(-0.364, -1.130, -0.808, 1.411)
What is the entry just left of -0.808? -1.130
The maximum -> 1.411

-0.34	1.96	-0.86	-0.63	-1.74
-0.24	0.75	-0.59	-0.64	-1.15
The entry in the bottom-left corner is -0.24
The 2nd entry, reading row by row: 1.96
The entry in the top-right corner: -1.74
Read off the bottom-right entry.
A: -1.15
Read off the top-left entry.
A: -0.34
The 4th entry, reading row by row -> -0.63
Read off the 2nd entry from the end, reading row by row.
A: -0.64

6,-21,-20,-25,-10,7
6,-20,-20,-26,8,-7
6,-24,-20,-32,-11,-7
6,-22,-20,-34,-19,-11
6,-21,-20,-29,5,-7
6,-21,-20,-29,-25,-9
6,-23,-20,-29,-10,-7
6,-24,-20,-29,-10,-7
2,-6,7,-29,-10,-9
0,-7,-9,-19,-13,-7
Rows and columns are numbered from 0.
Find the entry in the top-left corner.
Answer: 6
The entry just left of the largest entry is -26
Find the entry in the bottom-right corner.
Answer: -7
Find the entry in row 0 and column 1.
Answer: -21
Find the entry in row 1 and column 0.
Answer: 6
The maximum -> 8
Find the top-right entry.
Answer: 7
The entry in row 0 and column 2 -> -20
The entry just right of the largest entry is -7
The top entry of the column that holds the smallest entry -> -25
Find the entry directly above 2.
Answer: 6
Find the entry in row 2 and column 0.
Answer: 6
The entry directly below -26 -> -32
Find the bottom-left entry.
Answer: 0
Find the entry just right of the smallest entry.
Answer: -19
Find the smallest entry.
Answer: -34
The entry just left of -34: -20
The bottom entry of the column that holds the largest entry -> -13
The entry directly below the smallest entry: -29
Find the entry in row 2 and column 2.
Answer: -20

[[  1  -6   1   6  -1  -1 -26]
 [  2  -6  -1   6  -3 -11   0]
 [ -1   3   3  -1   2  11 -10]
 [ -1   1   1  -1   0   5 -18]
 [ -1   7  -5  -9   1  -8   3]
 [ -1   7  -3  -9   2  -1  -4]
 [  0   3  -1  -1   0   2  -6]
 [  1   3  -4  -4   0 -11   6]
 [ -2  10  -5 -12   2  -4 -10]
 [ -1   3   3  -1   2  11 -21]
 [ -1   5  -1  -4   1   2   7]
 [ -1   1   1  -1   1   8  -3]
 [  2  -8   1   9  -3  -8  -2]]
The largest entry in the last row?
A: 9
The entry in the top-left corner is 1
The third entry on the diagonal from the top-right corner?
A: 2
The smallest entry in the last column -> -26
The largest entry in the first row?
A: 6
The 2nd entry in reading order?
A: -6
The bottom-left entry?
A: 2
The second entry on the diagonal from the top-right corner: -11
The 3rd smallest entry is -18
The bottom entry of the column that holds the smallest entry?
A: -2
The 2nd entry on the main diagonal?
A: -6
The smallest entry in the first column: -2
The third entry on the main diagonal?
A: 3
The 2nd smallest entry?
A: -21
The largest entry in the last column -> 7
The second-last entry, reading row by row is -8

B = [449 747 292 544 292 771 807 465 224]
Read off the third entry from the right.
A: 807
Read off the entry just left of 771.
A: 292
The 2nd entry from the right: 465

Questions about the table below.
1) Find the entry just left of the smallest entry.
2) Find the entry in the bottom-left corner.
3) Find the entry directly below the largest entry.
4) Find the second entry in reading order.
5) Find the top-left entry.
6) Find the entry just right of -29.
7) Find the entry just right of 7.
8) Find the entry just right of 0.
[[ 23  14  -1  -8   7   8  31  31   1  -6 -14  -3 -29  -6  35 -14]
 [ 24  18  -1   5   0 -33  30  28   2   9  -1 -20 -15 -26   8 -14]]
1) 0
2) 24
3) 8
4) 14
5) 23
6) -6
7) 8
8) -33

X =
[[73, 41, 27, 55, 53, 57, 57, 71],
 [41, 62, 68, 41, 53, 41, 49, 44],
 [42, 48, 68, 48, 45, 34, 53, 40],
 [49, 52, 57, 58, 40, 31, 56, 42],
 [61, 43, 37, 51, 39, 64, 56, 65],
 [63, 50, 47, 62, 14, 55, 54, 56],
 [56, 34, 46, 52, 51, 67, 56, 54],
 [55, 32, 57, 24, 26, 63, 58, 46],
 [50, 56, 45, 36, 36, 64, 60, 33],
 [57, 38, 47, 38, 35, 65, 59, 60],
 [77, 43, 39, 67, 17, 49, 48, 68],
 [66, 26, 59, 31, 53, 56, 58, 53],
 [66, 54, 46, 66, 31, 44, 50, 62]]
Indices start at 0.
Read off the entry in the bottom-right corner.
Answer: 62
Read off the top-left entry.
Answer: 73
The entry in row 2 and column 0 is 42
The entry directly above 17: 35
The bottom entry of the column that holds the largest entry is 66
Read off the entry in row 0 and column 2.
Answer: 27
Read off the entry directly above the largest entry.
Answer: 57
The entry at row 1, column 0 -> 41
Read off the entry in the top-right corner.
Answer: 71
The entry at row 0, column 1 is 41
Read off the entry just right of the largest entry.
Answer: 43
The entry directly below the largest entry: 66
Read off the maximum.
Answer: 77
Read off the entry just left of the smallest entry.
Answer: 62
The entry at row 2, column 2 -> 68
Read off the smallest entry.
Answer: 14

W =
8814	2566	5646	4389	4970	3810	9762	3614
8220	3931	4273	4419	4064	2215	9358	4574
9009	1650	6712	4424	5694	5134	9764	2964
8049	4212	3907	4404	3886	1899	9192	4795
8653	3044	5117	4368	4640	3208	9690	3928
8995	1315	7132	4449	6015	5764	9628	2724
8929	2070	6159	4379	5358	4464	9819	3259
8438	3471	4665	4415	4348	2674	9542	4245
Indices start at 0.
What is the entry at row 0, column 1?
Answer: 2566
What is the top-left entry?
Answer: 8814
What is the entry in the top-right corner?
Answer: 3614
What is the entry in the bottom-left corner?
Answer: 8438
What is the entry at row 2, column 0?
Answer: 9009
The entry just left of 3810: 4970
What is the bottom-right entry?
Answer: 4245
The entry directly above 4464: 5764
What is the entry directly above 5134?
Answer: 2215
What is the bottom entry of the column that holds the largest entry?
Answer: 9542
What is the entry directly below 5694?
Answer: 3886
The top entry of the column that holds the largest entry is 9762
What is the entry just left of 4419?
Answer: 4273
The entry at row 1, column 0: 8220
What is the entry just right of 6712?
Answer: 4424
What is the entry just right of the largest entry?
Answer: 3259
The entry just right of 4464 -> 9819
What is the entry just right of 7132?
Answer: 4449
What is the entry just right of 8929?
Answer: 2070
The entry at row 2, column 2: 6712
The entry directly above the smallest entry -> 3044
What is the entry just right of 1315?
Answer: 7132
The entry in row 0 and column 2: 5646
What is the entry just left of the smallest entry?
Answer: 8995
The entry directly below 9762 -> 9358
The entry just left of the largest entry -> 4464
What is the entry just left of 4464?
Answer: 5358

Read these off the grid that follows.
1) What is the second largest entry?
2) What is the entry just left of -7?
3) What is the first entry in reading order?
4) What is the smallest entry?
[[22, 5, 9, 25, 1, -4, 26, 3, 10, -5], [9, -13, -6, 9, 1, -7, 0, 33, 22, 13]]
1) 26
2) 1
3) 22
4) -13
